Both labels of each row
-1,0,-4,-4,1,-4,0,0,3,1,-2,-2,-1,3,0,-2,-3,5,4,-1,-1,4,-1,7,1,1,3,0,1,-3
GT/K
1,1,0,-2,-2,2,4,0,5,1,-2,0,7,-3,0,5,-1,2,3,-1,-3,0,-5,5,1,2,-30,-1,-1,-2
GT/P
1,-1,1,-1,-2,3,5,0,4,2,-4,1,8,-1,0,7,1,4,3,-3,-1,-1,-5,0,0,2,-32,-1,-1,-1
GT/P
-2,1,-1,-2,1,-1,1,-1,5,1,-1,0,4,0,-2,1,0,5,2,-2,-1,3,-4,6,1,2,-17,1,1,-3
GT/K
2,1,2,1,2,4,0,4,0,1,0,2,6,-1,1,7,3,-1,4,-1,-2,0,-4,-1,2,2,-32,-4,-1,-1
GT/P
1,-1,5,0,-4,8,10,0,1,1,-1,4,6,-5,0,1,4,1,-4,-1,4,-5,-5,-7,0,2,-31,-1,-1,1
ZB/P
-1,-1,2,-3,0,0,6,-1,3,0,-3,1,14,-3,2,7,0,6,1,0,0,-2,-5,-1,1,3,-37,1,0,-1
DJ/P
0,1,1,-1,-2,1,6,0,0,2,2,1,5,-5,-1,2,-1,1,-1,-1,0,-1,-5,-6,3,2,-21,-2,-1,0
ZB/K
-1,0,1,-3,0,1,7,0,6,0,-1,0,5,-3,-1,4,-1,4,1,-2,0,-1,-2,-2,-2,1,-24,0,1,-1
DJ/K
0,1,-1,-5,0,0,1,-1,5,0,-1,0,0,2,-2,-1,1,5,2,0,0,2,-6,4,1,1,-6,0,0,-4
GT/P
-1,1,1,0,-2,5,7,1,1,1,0,2,0,-7,0,3,2,1,-3,-2,2,-5,-3,-9,0,2,-15,0,-2,3
ZB/P
1,2,4,1,-3,4,0,-1,0,0,0,2,5,-4,1,8,0,-1,0,-1,0,-4,-6,-4,1,0,-31,-1,-1,0
DJ/P
2,1,3,-3,-1,0,2,1,-1,-1,-1,1,6,-3,2,9,0,0,4,-1,-2,4,-3,-4,0,0,-27,-1,-1,-2
DJ/P
0,-1,0,-1,0,2,2,0,4,2,-4,1,2,0,-1,4,4,5,3,-1,2,1,-4,2,1,0,-24,-1,1,-2
GT/P
0,-2,5,-2,-2,5,8,0,2,0,-4,4,11,-2,2,11,3,2,0,0,2,-4,0,-6,0,2,-39,-1,-1,0
DJ/P
-1,0,0,-6,-2,2,8,1,3,3,-1,1,2,-5,-1,-1,-2,5,-2,-2,1,1,-7,-5,0,4,-12,0,0,-2
ZB/P
1,3,4,-2,-2,6,8,0,0,1,-4,3,4,-5,0,0,2,4,-4,-1,5,-6,-5,-5,0,2,-15,0,-4,1
ZB/P
2,-1,2,3,-2,6,2,0,3,1,-4,1,2,-1,0,5,2,1,0,-1,1,-1,1,2,1,5,-20,-1,0,2
GT/P
-1,0,3,0,-3,4,7,0,0,2,0,2,7,-5,1,4,1,1,0,0,-1,-2,-7,-6,2,3,-35,-1,-2,-3
ZB/P
-1,-1,4,-2,-3,6,11,0,0,3,-4,2,7,-6,3,4,2,3,-1,0,1,-3,-9,-6,1,4,-38,0,0,1
ZB/P
0,0,-1,5,-1,2,0,0,1,3,1,1,5,0,1,6,5,-1,3,0,-3,2,-4,1,1,0,-29,-1,-2,0
GT/K
2,0,3,-1,-1,3,0,0,-2,0,-2,2,2,-1,2,6,3,1,1,-2,2,-6,-5,-6,0,-1,-30,0,-2,-1
DJ/P
0,-1,1,-1,-1,0,1,0,1,-1,2,0,7,-1,0,5,1,1,0,-1,1,-1,0,-2,1,1,-17,-1,-1,-1
DJ/K
-1,0,2,-6,-2,2,11,-1,4,3,-3,2,13,-7,4,8,1,8,3,-3,0,-4,-9,-5,2,3,-39,-1,-1,-2
DJ/P
-1,-1,0,1,-2,4,7,-2,0,2,-2,1,7,-7,-1,2,3,3,0,-2,2,-4,-5,-4,1,1,-26,0,-2,1
ZB/K
1,0,0,-2,-3,2,4,0,0,1,-2,1,7,0,0,6,2,-1,2,0,1,1,-2,0,2,3,-23,-4,-2,-1
GT/P
0,-1,-2,-6,0,0,3,-1,5,0,-2,1,5,-2,1,2,0,7,1,0,0,1,-4,0,0,2,-17,2,0,-3
DJ/P

Both labels of each row
0,2,-6,-8,0,0,-2,-5,8,6,-2,2,-3,0,-7,8,-2,6,2,-12,1,-2,1,1,3,6,2,2,0,-4
<77>/Cl
-1,2,-7,-5,0,0,-2,-4,6,3,-2,1,-3,0,-5,3,-2,3,-2,-5,-2,-1,1,-2,2,5,2,1,-1,-1
<82>/Cl
0,3,-7,-6,-2,-2,0,-2,7,2,-1,0,-1,-2,-6,8,-2,4,-9,-7,1,1,4,0,3,8,3,0,-2,-3
<77>/Pr
0,7,-11,-5,-3,-2,0,-7,4,1,-1,4,-4,-2,-6,3,-3,1,-4,-6,-3,-1,6,-4,1,8,4,1,2,-5
<77>/JF
-1,1,-7,-7,-1,0,-2,-3,7,4,-2,-1,-4,-2,-8,5,-4,5,-2,-9,1,-1,1,0,3,7,2,2,0,-3
<82>/Cl
-2,2,-7,-5,-1,1,-1,-4,6,3,-4,0,-4,-2,-6,4,-2,4,-1,-9,-2,-1,1,-2,4,7,3,1,-1,-1
<82>/Cl
-1,1,-6,-5,-1,0,-2,-2,7,4,-6,-2,-3,-2,-6,4,-3,3,1,-9,-1,-1,1,-5,4,7,2,2,1,-1
<82>/Cl
-1,2,-6,-7,0,1,-2,-5,6,3,-5,-1,-3,-2,-7,6,-2,3,-2,-9,-1,-1,2,-6,3,7,2,1,1,-2
<82>/Cl
-2,4,-8,-6,-3,0,0,-3,6,5,-5,1,-4,-2,-6,5,-2,6,-2,-9,-2,1,2,2,2,9,4,1,0,-2
<82>/Cl
-1,1,-8,-6,-4,-2,-2,-1,6,3,-5,0,-2,-2,-10,7,-3,4,-5,-10,1,-2,3,-2,4,8,1,3,1,-1
<82>/Bm
-2,4,-8,-5,-1,0,0,-4,6,2,-2,2,-3,-1,-5,3,-1,3,0,-6,-2,-1,2,1,2,6,2,2,1,-2
<82>/Cl
-1,2,-7,-7,-1,0,0,-4,6,5,-4,1,-4,0,-8,4,-4,6,0,-11,0,-2,1,1,3,7,3,1,0,-2
<82>/Cl

Both labels of each row
0,17,-3,1,1,-2,10,-1,0,1,-4,-4,19,-3,5,-4,-1,-16,6,-4,4,-2,-1,6,3,-16,9,-9,8,-5
Bs/CP
4,12,-3,-2,-1,-4,11,1,2,3,-1,-5,20,-3,8,-1,3,-18,1,-5,-1,-4,2,2,1,-14,17,-13,1,1
ZD/CP
5,25,-4,3,-3,-1,18,1,2,5,0,-12,31,-22,3,-4,3,-20,2,-2,2,-5,8,14,3,-25,21,-20,6,-8
PP/CP
-1,9,-2,0,-1,-1,7,0,4,0,0,-6,13,-2,6,-2,0,-14,7,-5,1,-3,6,11,0,-14,4,-9,5,-3
Bs/CP
3,11,-1,-1,-4,-2,10,1,3,0,-2,-8,15,-6,6,-10,3,-9,-4,-4,1,-2,6,7,-1,-14,2,-10,4,-8
Rz/CP
2,10,3,3,-4,-2,7,-2,1,1,1,-7,19,-8,-3,-2,3,-14,0,-1,2,-4,7,5,1,-15,0,-10,6,-2
Bs/CP
4,21,-6,1,-3,0,19,1,0,5,-1,-4,22,-5,-1,-2,0,-13,4,-3,1,-6,3,6,1,-21,13,-14,6,-5
Rz/CP
-2,14,0,-1,1,3,10,1,2,3,-3,-6,17,-10,4,-3,4,-12,1,-2,1,-1,4,9,1,-15,1,-10,6,-3
Bs/CP
3,13,-3,0,1,0,7,2,2,2,-1,-6,13,-9,2,-1,1,-10,8,-2,-8,0,8,6,0,-17,1,-11,6,-4
Bs/CP
2,8,-1,0,0,-6,11,0,2,2,1,-13,16,-11,2,-1,1,-16,1,-2,0,-3,10,2,7,-14,3,-10,2,-5
Bs/CP
3,12,-1,1,1,0,10,3,2,-5,-1,-12,16,-9,3,-4,7,-6,2,-2,3,-3,9,5,-1,-12,10,-6,3,-8
ZD/Fg
5,18,-5,0,-3,-3,18,2,4,-1,-1,-11,25,-13,6,-5,5,-17,-2,-2,2,-8,9,7,2,-20,7,-15,7,-5
Bs/CP
-1,3,-2,1,-2,-2,7,-2,3,-2,0,-6,13,-10,-1,2,2,-8,-7,-1,0,-3,6,3,-1,-10,-2,-9,-1,-5
Bs/CP
3,13,-4,3,-2,0,10,2,6,0,-10,-10,27,-6,1,0,-1,-15,4,-2,2,-3,10,8,1,-16,7,-11,3,-6
Bs/CP
3,10,0,4,-1,-3,7,0,2,0,-2,-8,13,-7,4,-2,1,-11,-2,-1,6,-4,4,10,1,-10,0,-8,2,-6
PP/CP
1,21,-8,-4,-4,-1,12,1,4,2,0,-7,22,-12,2,-1,4,-13,6,-2,4,-3,3,7,2,-21,6,-17,7,-5
Rz/CP
-1,10,14,1,0,-1,13,-1,3,1,2,-6,14,-8,4,-2,-2,-12,4,-2,0,-2,7,5,3,-16,0,-10,6,-4
Rz/CP
-2,6,-2,0,-2,2,4,4,2,0,-1,-5,8,-4,3,-1,-1,-7,2,1,0,-1,4,4,5,-3,1,-5,4,-3
PP/CP
3,12,3,2,-1,1,11,1,1,0,2,-4,14,-5,2,-3,5,-9,2,0,1,-1,3,0,-2,-11,3,-8,5,-2
Bs/CP
5,17,-6,2,-3,2,8,1,-4,0,-1,-4,17,-6,4,-4,-1,-17,4,-2,3,-1,4,5,2,-13,11,-8,6,-3
ZD/CP
-16,13,-3,0,-2,-1,11,5,3,0,-2,-7,15,-3,0,0,1,-10,0,-2,-2,-2,8,2,0,-16,3,-10,6,-3
Bs/CP
3,21,0,4,3,0,11,0,0,11,-3,-1,17,-5,2,-4,0,-12,4,-3,2,-1,1,6,2,-16,16,-14,6,-2
Bs/CP

Both labels of each row
4,3,4,0,-1,0,-1,-1,5,0,-1,0,0,-2,0,0,0,0,0,0,0,-1,-2,-1,0,1,0,0,-1,1
(90)/CJ
4,3,1,1,-1,-1,0,2,5,0,-1,1,3,-3,0,1,-1,0,1,1,-1,-3,-2,0,0,0,1,-4,0,1
(90)/CJ
3,3,3,-2,0,-1,0,3,2,0,1,0,2,-1,0,1,0,1,0,0,0,-2,0,2,0,-1,-2,-4,1,-1
(85)/Dp
0,2,4,-1,-3,0,-1,0,4,-1,-1,0,2,1,0,2,0,0,0,0,1,-3,-2,0,0,-1,0,-3,0,0
(93)/CJ
0,3,5,1,-1,0,-1,-1,6,0,0,0,1,-2,0,0,1,0,2,0,0,-2,-2,0,0,0,0,-2,0,-1
(90)/CJ
5,3,3,5,1,-1,-1,-2,7,0,-3,1,0,-2,-1,0,-2,0,2,2,-1,-3,-2,0,0,-1,4,-2,0,2
(90)/Sq
-3,-3,0,4,-2,-1,0,-2,3,-2,-2,1,1,1,-1,1,-1,0,0,-1,0,-2,-1,0,0,-1,4,-2,0,0
(92)/Sq
3,2,3,2,-2,0,0,-3,7,-1,-2,1,0,-2,0,-1,0,-1,-1,0,-1,-3,-2,-1,0,1,1,-2,-1,0
(90)/CJ
4,0,2,0,-2,0,-1,-3,3,-1,-2,1,-1,-1,0,0,-1,-1,-3,-1,3,0,-1,-1,0,1,1,2,-1,0
(92)/CJ
-3,0,-1,-3,3,-1,0,2,-4,0,2,-1,-1,2,0,1,-1,1,2,1,0,2,1,0,1,-2,-1,1,1,0
(84)/MZ
8,3,3,-1,0,0,-1,2,4,0,-1,1,2,-1,0,0,-1,0,0,0,0,-3,-2,0,0,1,-1,-1,0,0
(90)/CJ
1,7,5,-1,2,0,-1,1,4,2,2,-1,1,-3,0,1,0,1,3,2,1,1,-1,1,-1,-2,-2,-1,1,1
(90)/MZ
-1,0,3,-4,-2,-1,0,0,2,-1,0,0,1,1,1,0,0,0,-2,-3,3,-1,-1,1,1,-1,-2,-2,1,-2
(84)/CJ
0,2,-2,4,0,0,0,-1,4,0,-3,1,1,-3,-2,1,-1,0,0,2,1,0,0,1,0,-2,4,-2,0,2
(90)/Sq
-1,1,-1,2,1,0,1,1,0,0,0,0,1,1,-1,0,0,0,2,1,-2,-1,0,1,0,-1,2,-2,0,1
(90)/Sq
-3,-4,-5,0,-2,-1,1,2,0,-2,-2,1,2,0,0,0,-1,0,0,-1,-1,0,0,1,1,0,1,-2,0,0
(84)/Sq
-1,-3,-2,2,-2,-1,0,1,0,-2,-2,1,2,2,-1,2,-2,0,-1,0,1,-2,-1,0,1,-2,4,-1,0,1
(92)/Sq
4,3,4,3,-1,0,0,-1,7,0,-1,1,2,-4,0,-1,1,0,0,0,1,-2,-1,1,-1,1,1,-3,0,0
(90)/CJ
6,2,5,1,-2,-1,-1,-2,8,-1,-1,0,0,-3,1,-1,0,0,-1,-1,-1,-2,-3,-1,0,1,0,-2,-1,0
(90)/CJ
1,2,5,3,-1,0,-1,-3,6,0,-1,0,0,-2,0,0,0,0,0,0,1,-1,-1,0,-1,0,2,0,0,1
(90)/CJ
0,-1,-1,1,-1,0,0,-3,3,-1,-3,1,-1,-1,0,0,-1,-1,-1,0,0,0,-1,-1,1,0,2,0,0,1
(92)/Sq
-6,-4,-2,4,-2,-1,1,0,1,-2,0,0,2,1,-1,1,0,0,2,0,-1,-2,0,1,0,-2,4,-4,1,0
(93)/Sq
-1,-1,3,0,-4,-1,0,-3,4,-1,-3,1,0,2,0,1,0,-1,-3,-1,4,-2,-1,0,1,-1,2,-2,0,-1
(93)/CJ
1,3,2,1,-1,0,0,-2,5,0,-1,0,0,-4,1,-1,-1,-1,1,0,-1,1,-2,-1,0,0,-1,1,0,1
(90)/CJ
-7,-1,1,2,-1,0,1,-2,0,0,1,-1,-1,3,-1,1,1,0,3,1,-3,-3,0,-1,0,-2,1,-4,1,0
(93)/Sq
3,2,1,2,-2,0,0,0,6,0,-3,1,1,-2,-1,0,-1,-1,0,1,-1,-2,-1,0,0,0,2,-3,0,1
(90)/Sq
2,0,2,0,-1,-2,0,0,4,-1,-1,1,1,0,0,0,0,0,0,0,0,-4,-1,0,1,-2,2,-4,0,0
(93)/CJ
7,5,6,-1,-2,-1,-1,0,9,0,-2,1,2,-3,0,0,0,0,-1,0,2,-4,-3,0,0,0,0,-5,-1,1
(90)/CJ
8,4,4,2,0,0,-1,0,7,0,-1,1,1,-4,0,0,-1,0,-1,0,0,-2,-2,0,-1,2,0,-1,-1,1
(90)/CJ
0,-2,2,1,-3,-1,0,1,3,-1,-2,1,2,3,-1,1,0,0,0,0,-1,-6,-1,0,1,-1,3,-6,0,0
(93)/Sq
6,2,7,-1,-2,-1,0,2,6,0,-1,1,3,1,1,1,1,1,-3,-2,6,-4,-1,2,0,0,0,-4,0,-1
(85)/CJ
-6,0,3,-1,-4,-1,1,-2,4,-1,-1,0,2,0,0,1,1,0,-1,-1,3,-1,-1,1,1,-2,0,-4,1,-1
(93)/CJ
-6,2,2,-8,-2,1,0,2,-1,1,2,0,2,1,1,1,2,0,-1,-1,2,1,0,2,1,-1,-6,-3,1,-2
(84)/CJ
1,0,1,0,0,-1,-1,3,1,-1,0,0,2,0,0,1,-1,1,2,0,-1,-1,-2,0,0,-1,1,-1,0,0
(90)/Dp
2,-1,-1,5,0,0,0,0,0,-1,-1,0,1,0,-1,1,-1,0,2,0,-2,-2,-1,-1,-1,1,4,1,0,1
(90)/Sq
-1,1,0,5,0,0,0,1,3,0,-1,0,3,-3,-1,1,-1,0,2,2,0,0,0,1,-1,-2,3,-3,1,1
(90)/Sq

Two labels a row
1,-2,-1,0,0,1,0,-2,3,0,-1,1,0,-1,4,0,-1,-1,0,-2,-1,1,0,4,-2,-1,1,0,1,0
<19>/F
0,-1,-3,0,-1,1,1,0,1,1,-2,1,1,-2,1,0,-3,1,0,-2,-1,1,2,2,-1,-1,1,-1,1,1
<19>/F
2,-3,-5,0,-2,-1,0,-1,0,1,-1,1,-1,-3,3,-2,-2,2,-2,-4,-3,2,1,2,1,0,-1,-2,1,-2
<19>/M
0,-3,-6,1,-1,0,-1,1,1,2,-1,5,0,0,0,-1,-3,-1,-1,-2,-1,0,1,2,-2,-1,2,-1,2,0
<19>/F
1,-1,-4,0,0,2,-1,1,1,3,-1,0,0,-1,2,1,-1,-1,-2,-3,0,1,2,2,-3,-1,3,-1,1,1
<19>/J
1,-2,-1,-2,-2,-3,0,0,3,-2,0,2,0,-2,0,0,-1,2,0,1,-1,1,0,4,-2,-1,-1,3,0,-1
<19>/M
1,-3,-2,-1,-2,0,1,-1,4,-1,-1,2,-1,-2,1,0,-2,0,-1,0,-2,1,1,5,-2,-1,1,1,0,-1
<19>/M
0,-1,-4,-1,-2,0,0,0,2,-1,0,0,0,-1,2,-1,-1,0,-1,-1,-2,1,1,2,-2,0,1,1,-1,-1
<19>/F
1,-4,-5,1,-2,-1,0,-1,-4,0,0,-1,0,-1,3,-3,-1,-1,0,-3,-2,-1,0,-1,3,-2,0,-3,0,1
<26>/J
0,-1,-5,0,0,3,-2,1,2,0,-3,0,1,0,1,2,0,-2,-2,0,-1,1,3,3,-2,-1,3,-1,0,1
<19>/F
1,0,-3,-1,-1,-1,0,0,0,1,-1,0,-1,-1,2,0,-2,-1,-2,-2,1,0,2,2,-2,-1,2,1,0,1
<19>/J
1,-3,-4,0,-2,0,1,0,2,0,-1,1,0,-1,0,-2,-2,4,-1,-1,-3,2,1,4,-2,0,0,0,-1,-2
<19>/M
1,-2,-5,0,-1,2,-1,1,3,1,-2,2,-1,0,2,1,0,-1,-1,-1,-1,3,3,3,-3,-1,4,0,1,1
<19>/F
